Here is a tiny trained network, its code and every weight. The questions are about switching its units off for an input and a class, where a switched-off unit gives its printed mean instead of its output.

import numpy as np


def w(rows, s, z=0):
    codes = np.array(rows[::2]) - 128.0
    scale = np.full(codes.shape[1], s)
    scale[-1] = z or s
    return codes * scale


def f(y):
    return np.maximum(y, 0)


def log_softmax(a):
    a = a - a.max(-1, keepdims=True)
    return a - np.log(np.exp(a).sum(-1, keepdims=True))


def net(x, mask):
    res = np.array(x, float).reshape(1, 8) / 4 @ E
    y = f(res @ A[0][:, :-1].T + A[0][:, -1])
    res = res + np.where(mask, y, B[0][:, -1]) @ B[0][:, :-1]
    return log_softmax(res[-1] @ U[:, :-1].T + U[:, -1])


A, B = {}, {}
E = w([
[118,123,140,135,116,143,133,117],'x0',
[91,64,62,67,36,130,195,154],'x1',
[119,123,137,130,121,140,133,116],'x2',
[254,132,142,82,113,206,136,142],'x3',
[126,124,132,123,133,124,126,134],'x4',
[148,81,96,204,91,141,61,174],'x5',
[63,92,73,97,206,236,66,104],'x6',
[147,127,110,131,141,111,126,122],'x7',
],0.0092)
A[0] = w([
[150,210,222,177,193,112,98,146,50],'neuron 1',
[233,133,128,115,130,142,88,136,201],'neuron 2',
[142,102,168,156,196,144,55,79,119],'neuron 3',
[158,77,117,174,114,130,74,186,29],'neuron 4',
[119,70,97,78,101,103,160,129,11],'neuron 5',
[120,118,154,49,170,119,140,67,56],'neuron 6',
[188,151,214,190,58,48,173,136,58],'neuron 7',
[215,107,140,127,118,170,136,90,46],'neuron 8',
[107,187,176,33,158,105,182,99,73],'neuron 9',
[140,81,114,255,83,150,84,216,136],'neuron 10',
[70,116,99,210,160,31,111,111,141],'neuron 11',
[104,160,60,124,139,224,70,82,64],'neuron 12',
],0.0095,0.011)
B[0] = w([
[149,166,28,92,33,146,165,96,201],'neuron 1',
[76,170,196,72,133,97,157,139,254],'neuron 2',
[100,94,76,142,66,136,173,159,210],'neuron 3',
[144,83,125,136,105,51,52,46,146],'neuron 4',
[159,118,76,122,5,171,92,134,146],'neuron 5',
[196,63,133,182,116,118,58,137,156],'neuron 6',
[87,75,60,163,208,174,60,210,229],'neuron 7',
[70,88,167,92,104,177,55,137,159],'neuron 8',
[184,93,148,191,137,93,62,47,197],'neuron 9',
[165,150,133,139,147,83,143,40,221],'neuron 10',
[132,152,206,33,125,174,105,146,239],'neuron 11',
[128,128,125,187,143,122,78,189,197],'neuron 12',
],0.011,0.009)
U = w([
[129,132,113,114,118,105,128,136,254],'0',
[147,118,13,83,11,115,125,144,47],'1',
[121,99,69,158,182,115,60,205,44],'2',
[98,128,201,44,105,126,74,132,2],'3',
[183,103,140,181,131,62,84,47,19],'4',
[112,128,122,122,136,102,154,136,221],'5',
[119,138,123,126,142,109,164,135,228],'6',
[127,130,122,124,135,111,159,138,214],'7',
],0.011,0.012)

Each question gives the input, the list of numbers given to net, and the class t.
The units are the neurons (one row each of A and B). Each row of codes is followed by its name. A weight is (code - 128) times the scale printed after its matrix; where a second scale follows, it is the last column's (A, B and U).
mask holds one flag per neuron, in row order. A switched-off neuron (its flag False) gives its mean, the last column of its row in B, instead of its output. The means were averaged over made-up inputs and are rounded, as every weight is.
A unit's drop is (log p(t) with every unit on - log p(t) with that unit switched off) / (log p(t) with every unit on - log p(t) with every unit switched off).
The circuit of an input: a set's keep is (log p(t) with only the set's units on - log p(t) with every unit switched off) / (log p(t) with every unit on - log p(t) with every unit switched off). Starting from all 12 units, units are removed one at a time, each time the one whose removal leaves the highest keep (on an exact tie, the one counted first), for as long as the keep stays at least 0.8.
units of the circuit, in order: the units of the circuit, biggest drop first
k most important neurons: the k neurons with the biggest drops, biggest first
drop of u: that unit's drop, to one decimal
input [1,6,6,0,8,-8,8,0], class 2: units of the circuit, in order -> [neuron 12; neuron 6]
input [5,2,-5,-3,-8,8,4,-4], class 4: units of the circuit, in order -> [neuron 10]
input [-7,-6,5,-7,7,1,-8,7], class 2: 2 most important neurons -> [neuron 7; neuron 2]
input [8,-2,4,-8,-1,7,8,8], class 0: units of the circuit, in order -> [neuron 10; neuron 3]
input [-3,-1,-8,-3,1,8,1,-5], class 4: 2 most important neurons -> [neuron 10; neuron 4]
input [4,0,-5,8,-7,-2,3,2], class 3: 2 most important neurons -> [neuron 8; neuron 2]
input [-3,-2,8,8,-2,1,6,2], class 3: 4 most important neurons -> [neuron 2; neuron 8; neuron 7; neuron 1]
input [4,-8,8,3,-5,0,7,-7], class 1: units of the circuit, in order -> [neuron 3; neuron 1]
input [-2,3,0,6,2,-6,-6,3], class 2: 2 most important neurons -> [neuron 7; neuron 11]
input [5,-5,-2,-6,-4,-2,4,5], class 3: 3 most important neurons -> [neuron 11; neuron 7; neuron 10]
input [-6,-4,-4,8,5,2,-5,-1], class 3: 2 most important neurons -> [neuron 2; neuron 8]
input [-2,0,-6,-3,-1,7,6,-6], class 4: 4 most important neurons -> [neuron 10; neuron 7; neuron 4; neuron 2]
input [-6,7,-3,8,5,1,8,6], class 2: 2 most important neurons -> [neuron 12; neuron 11]
input [-7,8,0,-5,3,-8,2,-4], class 1: units of the circuit, in order -> [neuron 5]
input [-3,-3,-1,8,5,2,2,2], class 3: 2 most important neurons -> [neuron 2; neuron 8]
input [0,-4,-1,4,-4,8,-4,-5], class 4: 3 most important neurons -> [neuron 10; neuron 4; neuron 11]
input [-4,3,-2,7,-1,-2,-3,0], class 3: units of the circuit, in order -> [neuron 2; neuron 8]
input [-5,-8,0,-3,0,-8,8,5], class 1: 3 most important neurons -> [neuron 1; neuron 3; neuron 7]
input [-5,3,-1,5,-8,2,4,5], class 6: units of the circuit, in order -> [neuron 11; neuron 7; neuron 2; neuron 1]
input [6,-8,4,2,2,5,7,-4], class 1: 3 most important neurons -> [neuron 3; neuron 1; neuron 7]
input [6,-7,-1,5,4,-5,8,-1], class 2: units of the circuit, in order -> [neuron 12]
input [3,-4,8,-3,8,8,-4,-6], class 4: drop of neuron 10 -> 2.8
input [-1,4,5,-8,1,8,5,2], class 3: drop of neuron 11 -> 1.4
input [4,6,7,-8,7,0,2,-7], class 3: drop of neuron 11 -> 0.9
